cols: Q K V S X Z J G
Q375: [ 2.87 -2.80  0.68 -7.20  4.46  2.03  6.20 -6.95]
Q150: [ 7.73 -7.41  5.32 -3.49  7.25  7.48 -0.27  2.03]
Q364: [-0.74 -4.60 -2.46  3.86  1.49 -0.68  2.55 -6.29]
Q472: [ 3.36  2.13  3.54  6.95  5.90 -5.22 -7.52  5.64]
Q524: [ 4.62  5.91 -1.75  4.13 -6.18  3.87 -5.29  0.02]
Q835: [-7.66 -0.38  3.92 -7.40  2.90  5.85  4.66 -8.14]
Q451: [ 4.81  0.18  2.59 -2.70 -6.30 -2.06  4.18  1.19]
Q619: [-0.74 -4.60 -2.46 -0.83  1.49 -0.68  2.59  0.71]
col: [ 1.49  5.90 -6.18] : X
col: [-3.49  3.86  6.95] : S
loc: [3.87] : Q524, 5
col: [-5.22  3.87  5.85] : Z

cols: C B R Y L F N M
Q94: [ 5.26 -1.81 -0.21 -4.36  5.34  6.88 -3.92 -3.95]
Q131: [ 7.10  0.17  4.63 -0.07 -5.87 -2.33 -4.39  1.25]
Q227: [-7.20  2.92  2.71 -6.09 -0.37 -2.38  5.00 -6.38]
Q716: [ 7.10  0.17  4.63 -0.07 -5.87 -6.50 -6.42 -2.37]
Q143: [ 7.10  0.17  4.63 -0.07  5.33 -2.30  2.12  5.69]
Q644: [ 2.48  1.76 -1.88  0.62  6.16 -0.13 -5.17  0.87]
Q41: [-1.82  5.16  4.30 -7.11 -6.00  7.37  7.77 -2.54]
Q290: [ 7.10  0.17  4.63 -0.07 -5.87 -2.30  2.12  5.69]
Q276: [-6.29 -6.78 -2.79 -5.84  0.36  6.20 -3.99  0.06]
loc: [-6.00] : Q41, 4
col: [-3.92 -4.39  5.00 -6.42  2.12] : N
col: [-6.50 -2.30 -0.13] : F
loc: [5.34] : Q94, 4
col: [ 7.37 -2.30] : F

cols: T U E D H W
Q475: [ 1.61  2.44 -4.45 -0.61  0.16 -3.87]
Q73: [ 4.78 -4.58  3.85 -1.75 -1.03 -4.07]
Q356: [ 0.91  0.53 -2.17 -0.61  4.51  8.18]
Q57: [ 0.14 -0.07 -0.78  0.94 -0.89 -2.13]
Q295: [-0.73  3.21  5.16  4.97 -1.33  4.97]
Q772: [-1.80 -2.39 -3.93 -6.65  3.86 -4.00]
col: [-1.75 -0.61  0.94] : D
col: [-0.07  3.21] : U
loc: [-2.39] : Q772, 1
col: [-2.13  4.97 -4.00] : W
loc: [0.14] : Q57, 0

cols: Pudaz tuto Faduk noto zerat Masi Nos pivu
Q374: [-0.31 -1.03 -0.44 -0.62 -1.00 -0.57 -0.46 -1.44]
Q879: [-1.29 -0.43 -3.48  1.95 -2.49  1.97 -0.97 -5.79]
Q742: [-1.29 -0.43 -0.43  1.95 -2.49  1.97  2.76 -3.09]
loc: [-0.46] : Q374, 6
loc: [-0.31] : Q374, 0
loc: [-3.48] : Q879, 2
loc: [-0.44] : Q374, 2

cols: lisuf rusod fenuz Mafeg
Q481: [-1.87  0.49 -1.88  2.95]
Q62: [-1.87  0.49  7.86 -1.34]
Q550: [-1.87  0.49  7.86 -1.79]
loc: [-1.79] : Q550, 3
[-1.87  0.49  7.86 -1.34] : Q62
[-1.87  0.49 -1.88  2.95] : Q481
col: [7.86 7.86] : fenuz

cols: nale dopap Vaf geko
Q149: [ 3.36  1.66  0.11 -1.61]
Q536: [ 2.52  0.20  2.43 -1.91]
Q34: [-2.48 -1.20  2.18 -2.21]
Q127: [ 1.37 -0.54 -3.44  0.64]
Q80: [-3.52 -1.78  1.38 -0.47]
Q621: [-6.75 -5.89  2.36  1.21]
col: [ 1.66  0.20 -1.20 -0.54] : dopap
col: [-1.78 -5.89] : dopap
loc: [1.38] : Q80, 2
col: [ 0.20 -1.20] : dopap
col: [-1.91 -2.21] : geko
loc: [-1.78] : Q80, 1

